Each row has a name. Each question is about the rows just above it.

[129 171 165  87 147 116 160 108 134 108 150 179 142 132 127 103 112 130
 132 107 123  98 133  97  97 138 143 110  82  99  95 117 183  82 116 160
 129 151 138 135 141 138 157 122 122 135 136 119 130 139 106  66 142 115
 108  69 154  97 169 144 144 139 125 100] -> namo
[176 165 119  89 106 150 133 124  83  83  74  96  88 197 143 133  87  81
  99 142 134 119 142 160 160 160 189 117 152 188  98 112 183 117 126 166
 173 136 118 140  73 113 132 135 102 119 142  99 119 148  76 175 101  96
 126  90 176 117 141 146 119  96 114 130] -> kigug
[127  80  88 165 126 179 124 126 153 165  72  78 137 136 113 152 128 116
 144 158  91 228 111 197 153 128  82 140 161 135 161 153 111 168 157  89
 128  83 122  94 113 127  93 136 129 103 117 133 124 103 161 202  74 163
 152 181 112 169  86 113 102 105 104 146] -> Fidi
Which entry of Fidi is missing from [161  94 181 103 179 116 124 153 136 152 197 128 111 102 228  91 158 136
 153 137 140 113 104 146  80 126 111 129 163 165 122 165  82 153  74  83
 117  93 133 128 113  88 112 103 202 144 124  89 161 113  86 152 128 157
 127 168 105 135  72 127 126  78 161]? | [169]
Which entry of kigug is missing from [102 176 183  74  87 146 160  90  96 133  99 132 117 117 113 148 173  96
  76 197 119 140 114  83  89 119 160 150  73 117 165 160  98 112 126 142
 134 188 119 141 152 119  88 176 126  96 101 130 166  83 136 124 118 106
 189 133 143 135 142 142  99 119 175]? | [81]
kigug without one entry, shuffled: [ 74 102 165 136  73 118 133 150 173 148  81 142 119 183 113 119 141 117
  96 126 176 146  98 160  90 126  99  76 166  99  88 140 197 112 142  83
 119 119 114 176 160 135 119 130 152 132 124 142  96 134  89 160 101 117
 143 189 133  83  87 175 106  96 117]. Gone: | [188]
Fidi without one entry, shuffled: [112  74 117 163  94 128 181 116  88 228 144 129 161 168 133 128 158 126
 113 127 136 135  83 126 102 140 124 152 161 105 179 136  80 169 157  86
 153 202  82 124 128 161 153 122 137 103 103 152 113 165  78 165 153 197
 111  89 113 104  91 127  93 111  72]. Gone: | [146]

[ 49  38 212 114 252  75  98 181] = las
[ 23 170  58  59  22 114  93 187] = sabu
[224 173 141  69 153 218  87  55] = Tusi
sabu without one entry, shuffled: [170  58 187  59  22 114  93]. Gone: | [23]
Which entry of sabu is missing from [170 114  58  93  23  59 187]? | [22]
Shuffled sabu with one entry gone: [ 23  22 170  59  93 114 187], missing | [58]

[108 108 142 210 122 135 140 160 138  68 105] -> Kato
[116 153 124  66 126 135 112  92 112 175 154] -> namo
[ 74 125 131 142 141 141 137 147 130  57  93] -> sif
[190  91 119 141  92  85 135 189 174 107 112] -> kigug
[149 139 135  54 113 129 122  98 121 178 156] -> seg
[ 28 170 144  74  97 168 101  40  75 161 172] -> nug
[192  98 113 140 146  93 138 188 174 114 102] -> sabu
Shuffled nug with one entry gone: [101  28  75 172  97 161  40 170 168 144], missing | [74]
nug without one entry, shuffled: [172 168  40 101 170  28  97 144 161  74]. Gone: | [75]
Which entry of seg is missing from [156 129  98 121 178 139 122 113  54 149]? | [135]
Shuffled seg with one entry gone: [ 54 121 178 139  98 149 135 129 122 156], missing | [113]
Which entry of sabu is missing from [ 93 192 174  98 140 114 146 188 102 138]? | [113]
Shuffled kigug with one entry gone: [141 190 112  85 174 107  92 119 189 135], missing | [91]

[125 123 111 138  71 130  96  39 226 121 121  86 158 135 157 126 157 124
 113 121 156 124 122 130 108 125 123 132 151 140 125 118  83 138 127 167
 142 117 191 126 185 127  92  83 125 127 173 154 130 127 129 128 124 117
 214] -> sabu
[136 143 139 131 127 130 132 151 102 150  54 159 129  66 123 144 133 142
 129 121 121 124 122 130 150 125 146 132 130 131 132 126 119 122 214 154
 142 117 122 118  83 115 132 123 150  57 123  96 130  82 131 119 124 155
 122] -> Kato
[180 112 154  79 127 130  72 119 195 208 138 126 129 135 157 126 133 161
  97  49 103 108 122 170 158 199 123 154 130 131 125 126 127 122 127  73
 159 132 177 144 117 127 155 144 125 127 133 125 130  97 121  83 109 125
 122] -> Fidi
[125 112 125 131 127 189  96 103 149 121 188 143 129 221 157 144 133 124
 129 150 156 108 173 190 125 125 168 132 130 121 125 126 112  90 115  86
 176 125 122 180 128 164 132 123 125 127 143 125 130 188 129 110 101 140
 109] -> seg
[ 81 123 111 131  85 130 120 119 149  50 104 102 139 152 111 161  96 152
 145 136 121 124 122 140 158 135 123 210  88 140 125 148 134  42 127 127
 107 125  80 153 185 127 132 123 141 197  80 147 130 112  76  83 132 110
 135] -> rusi
[ 92 133 125 138 155  96 132 135 118  93 205  86  90  66 123 126  59 124
 121 193 156 157 147  99 133 125 179 132 130 131 125 148 127 122 102 207
  22 109 108 189 106 202 132 123 133 115 123 103 130 173 129 128 140 125
 162] -> nug
[136 143 139 131 127 130 132 151 102 150  54 159 129  66 123 144 133 142
 129 121 121 124 122 130 150 125 146 132 130 131 132 126 119 122 214 154
 142 117 122 144  83 115 132 123 150  57 123  96 130  82 129 119 124 155
 122] -> Tusi
[125 143 111 131 155 130 132 151 133 150 121 126  90 135 123 126 194 124
 153 164  85 238 173  99 108 167 168 188 130 112 145 148  83 154 127 127
 159 125 122 171 128 164 155 113 125 127 173 125 162 127 151 128 101 125
 148] -> las
[114 133 111 123 141 130  48 119  86 121 188 126 139 135 123 126  96  77
 129 121 121  43  96 130 125 125  90 110 130 131 125 126 119 233 177 167
 159 125 163 124 128  90 132 134  58 150 123 125  65 127 129 128 124 125
 135] -> betuk
[169 133  89 131 169 138 144 103 133 121 188 126 119 187 100 126 145 124
  97 150  14 124 134 130 125  83 123 154 130 121 105  89 134 138 127 127
  73 117 122 126 128 127 108 103 125 138 113  88 138 142 129 119 162  80
 122] -> namo
[147 174 147 145 155 164 132 199  86 121 121 102 129  83 157 126 133 124
 129 193 121 141 134 130 175 125 123 132 172 203 166  89 127 122 102 140
 125 140 122 118 151 102 132 123 125 127 202 125 130  52 159  56 124 117
  70] -> kigug
[169 133  89 131 169 138 144 103 133 121 188 126 119 187 100 126 145 124
  97 150  14 124 134 130 125  83 123 154 130 121 105  89 134 138 127 127
  73 117 122 126 128 127 108 103 125 138 113  88 130 127 114 128 170 125
 162] -> sif
Which entry of Fidi is missing from [125 208 130 125 127 132  79 127 123 109 180 125  97 122 144 158 112  49
 133 170 127 195 103 126 133 161 127 119  72 154 117  83 199 121 122 122
 130 144 125  97 157 159 130 126 154 135 108 131 126  73 138 127 177 129]? | [155]
Fidi without one entry, shuffled: [135 126 125  49 121 133 132 126 170 155 125  83 130 129 127 158 127 122
 127 122 130 144 159 130 122 112 154 180 119 117 103  72 127 161  73  79
 131 133 126 125 154 177  97 157 144 127  97 108 199 125 138 123 109 208]. Gone: | [195]
Shuffled rusi with one entry gone: [149  42 210 134 110 125 120 112  83 153 148 127 139 152 111 121 111 161
 123 131 147  76 123 123 119 135 145 104 125 107 141 127  80  88 140 132
 135  50 140 158  96 130 136 197 185 122 132  85  80 127 130 152 102 124], missing | [81]
Which entry of nug is missing from [125  86 124 157 103 148 127 189  66 205 132 102 133 128 132 173 207 126
 132 133 123 109 123 106 129 193 125 122 155  93 133  99 123  22 125 121
 108 125 115 130 135  90 202  59 138 140 156 179  92 162 131  96 130 118]? | [147]

[145 126 114 102 116 150 161 126 116 159  85 120 125 134 150 162 129  99
 133 157 145 135 144 106 103 167 163 125 149  54 127 102 132 107 167 102
 158 139 154]  Kato
[134 135 106 114 120 123 130 130 129 119 153 127 113 140 137 144 135 151
 120 125 117  99 114 110 131 107 130 124 132 120 116 131 121 142 119 139
 129 138 137]  las
[171 137  78 106 118 149 140 124 124 141  99 133  98 119 159 154 130 119
 128 155 127 130 119  87 109 159 184 124 106  58 158 108 142 129 174 108
 156 170 182]  sabu
[157 135  93 105 112 147 150 119 119 150  96 116 103 131 166 162 121 132
 136 157 143 133 135  97 102 161 175 130 111  31 116  92 146 136 181 116
 168 161 173]  Tusi
Which entry of sabu is missing from [124 130 109 119 119 184 133 106 106 159 118 119 182 158 108 137 149 170
 142 128  98 124  78  99 129 171 108 156 140 130 159 124  58 127  87 141
 174 155]? | [154]
Which entry of sabu is missing from [182 124 184 141 124 154  98  87 108 137 127 106 108 159 119 128 129 158
 133 106 124 118 170 174 119 130 171 140  78 159  99 156 109 119 142 155
 130 149]? | [58]
Tusi without one entry, shuffled: [181 135 131 161 119 166  96 143 157 105  92  93 157  97 136 130 147 116
 111 150 136 102 121 175 135 116  31 133 119 116 173 103 161 112 150 162
 168 146]. Gone: | [132]
Shuffled las with one entry gone: [ 99 121 120 124 139 113 144 114 116 130 131 137 134 131 123 119 129 132
 142 110 127 130 119 114 107 138 129 125 120 117 135 137 153 120 151 135
 140 130], missing | [106]
Which entry of Kato is missing from [102 158 154 163 133 145 162 120 139 103 102 126 125 132 106 157 126 125
 102 127 134 116 107 129  85 167 167 145 161 144 149  99 116 159 114  54
 150 150]? | [135]
las without one entry, shuffled: [153 129 113 123 137 110 130 127 106 121 129 134 117 142 119 135 140 135
 114 130 120 139 116 119 130 124 132 125 120  99 137 114 131 138 120 151
 131 144]. Gone: | [107]

[120 121 133 126 132 130 133  55  33 125  42 116  39 130 125 121  32  35
  87]  sif
[122 126 132 134 143 129 136 138 143 134 141 122 142 123 126 124 143 142
 132]  rusi
[126 112  84  94  80  90  58 185 183  95 182 124 176  89 103 111 181 183
 184]  Tusi
[161 140  97  98  95 113  73 101 198 100 194 163 192  94 132 150 200 197
 172]  Kato
[136 122  94 100  92 102  73 172 172 101 171 135 167  97 115 124 172 172
 170]  betuk
Tusi without one entry, shuffled: [ 90  94 124 183 112  80 176 182 185  58 184 111  89 181 183  84  95 103]. Gone: | [126]
Shuffled Kato with one entry gone: [172 140 163  94 194 192  98 150 113  97  95 200 198 132 100  73 197 101], missing | [161]
Tusi without one entry, shuffled: [176 182  84 183 184  89 126 185 183 111 181  90  94 124 103  58  80  95]. Gone: | [112]
betuk without one entry, shuffled: [ 73 172  92 171  97 102 115 172 167 172  94 101 100 172 136 122 170 135]. Gone: | [124]
Which entry of betuk is missing from [122 102 167 171 172 135 100 172 170 172 136  94  73  92  97 172 124 101]? | [115]
Shuffled Kato with one entry gone: [200 132  94 198 100 197  95 194  97 140 161  98 150  73 113 192 172 163], missing | [101]
Which entry of Kato is missing from [101  73  98 194 197 161  97 192 163 150  94  95 140 113 172 132 200 198]? | [100]

[130 124 163 112 163  85 104 187  47 107 158  99 133 111  86  98 147 115
 128 122 144 152 140 167 107 104 133 132 161 176 219 131 186 118 232 138
  69  27  87 173 123 179 217  47 154 180 111  99 200 189 142 187  64 150
 125 174 104 133 176 143 107] = sif
[161 129 181 130 170 125 121 155  93 103 156  89 109 136 120 130 107 148
  94 125 149 142 146 130 102 128 123 153 156 142 181 129 183 162 175 112
 111 115  87 172 147 118 179 106 158 131  94 130 146 167 118 143  98 149
 132 142 130 150 152 146 105] = Kato
[142 125 171 119 167 100 110 177  64 105 157 133 124 120  99 110 134 123
 115 123 147 148 142 154 105 114 129 141 160 165 208 131 185 135 212 129
 209  60  87 172 131 158 205  68 156 163 105 112 183 182 135 173  77 150
 129 163 114 140 169 144 107] = sabu
[135 125 166 115 164  92 106 184  55 107 158  98 130 116  92 104 142 118
 123 214 145 151 142 163 106 109 132 134 161 172 214 131  93 127 224 134
  76  42  86 172 127 171 213  57 154 173 109 105 193 187 140 182  70 151
 126 170 108 135 173 144 106] = kigug
Kato without one entry, shuffled: [125 105 102 155  94 161 183 121 152 146 142 142 179 158 153 170 150 129
 143 130 131 115 181 129 120 111 109 136 106 162  93 149 167 123  98 125
 146 118 130 181 118  94 107 142 156 146 175  89 132 130 149 130 112 156
 148 130 172  87 128 103]. Gone: | [147]
Shuffled kigug with one entry gone: [109 132 154 224 142 171 107 182 126 140 151 134 109 145 173 151 130 115
 161 118  92 142 127 144 106 187 164  57 163  98 214 158  70 166 172 135
 173 193 108 105 123 170 172 116 127  42 135 104  93 125 106 131  76 184
  86 106 214  92 134  55], missing | [213]
Which entry of Kato is missing from [149 162 121 150 181  89 181 129 130 107 148 128 155 123  98 103 129 142
 102  94 146 172 175 167 156 161 106 112 130 111 109 118  87 156 152 125
 118  94 131 143 130 132 146 149 179 130 147 130 136 142 125 170 105 120
 115  93 153 146 142 183]? | [158]
Shuffled sabu with one entry gone: [156 119 120 125 115 142 182 112 135 135 173 147 167 177 160 124  99 157
 205 144 129 163 131 142 123 165 148 209 105 110  77 114 114 169 185 154
 107 212 123 133 110 163 150 158 134 105 141  60  64 183 131 140 171 129
 100 105  68 172  87 129], missing | [208]
sif without one entry, shuffled: [ 99  27 200 104 122 128 158 180 173 219  87 131 104 112 107  47 232 124
 174 217 111 154 130 138  98 133 142 163  85 104 161 147  69 187 115  64
  99 140 143 179 152 118 144 132 187 125 111 107 176 186 123 167 150 176
 133 133 189  47 163 107]. Gone: | [86]
Which entry of sabu is missing from [100 114 123 158 115 142 208 129  99 131 148 157 205 107 135 165 185 120
 172 141 212  77 173 129 183 147 112  60 177 119 144 182  68 167 154  87
 114 140 169  64 105 123 125 209 171 105 142 124 156 163 129 105 135 110
 110 163 160 150 133 131]? | [134]

[148 111 119 234 138] = betuk
[139 116 124 179 131] = Tusi
[123 131 129 128 131] = rusi
[133 126 127 156 129] = sif
[123 120 124 198 132] = kigug
rusi without one entry, shuffled: [128 131 123 131]. Gone: | [129]
Shuffled kigug with one entry gone: [198 132 123 120], missing | [124]
Tusi without one entry, shuffled: [124 131 116 179]. Gone: | [139]
Which entry of sif is missing from [133 127 156 126]? | [129]
Tusi without one entry, shuffled: [139 124 179 116]. Gone: | [131]
sif without one entry, shuffled: [129 126 156 133]. Gone: | [127]
kigug without one entry, shuffled: [124 120 132 198]. Gone: | [123]

[124 139 125 124 138] : rusi
[152 129 140 141 164] : sif
[133 123 133 142 153] : las
[127 128 123 123 111] : seg
[125 125 122 119 133] : Fidi
[176 110 152 160 177] : Kato
[ 93 126 103 142 153] : betuk
[139 107 163 176 217] : Tusi
[ 98 131 124 111  72] : namo
[130 130 127 124 118] : sabu
[116 132 135 113 137] : nug
rusi without one entry, shuffled: [124 124 125 138]. Gone: | [139]
betuk without one entry, shuffled: [103 153  93 142]. Gone: | [126]
Which entry of sif is missing from [152 164 129 140]? | [141]
Shuffled Kato with one entry gone: [110 176 152 160], missing | [177]

[139  54 160  28 146 170  83 120  75 128 130  77 200 121 147 164 162 127
  62 107 124 164 157  90  77  82] = betuk
[140 139 130 121 146 131  86 151  69 118 104 173 123  59 136 122 130 139
 120  33 144  87 127  96 115 142] = Fidi
[140 139 130 121 146 131  86 151 148 118 104 173  60  59 136 122 130 139
 120 173 109 170 110 132 121 147] = rusi
Which entry of rusi is missing from [136 140 120  59 173 109 151 148 130 139 139 104 121 132  86 130 121 118
 170 122 173 110  60 131 146]? | [147]
Which entry of betuk is missing from [139 162  90  77  77 120 121 130 157 107  62  54  75 164  28 164 146 200
 170  82 160 124 147 128  83]? | [127]
rusi without one entry, shuffled: [173 173 130 140 132 131 139  60 109  86 118 130 147 110 139 136 146 170
 104 121 148 121 120 151 122]. Gone: | [59]
Shuffled Fidi with one entry gone: [130  86 104 139 122 140 120 136 139 121  96 127 173  33 142 115 151  69
 130  87 123  59 131 144 118], missing | [146]
betuk without one entry, shuffled: [ 77 127  54 130 121  77 162 147 164 160  82  83 128 157 200 107 170  75
  28  90  62 146 120 139 164]. Gone: | [124]

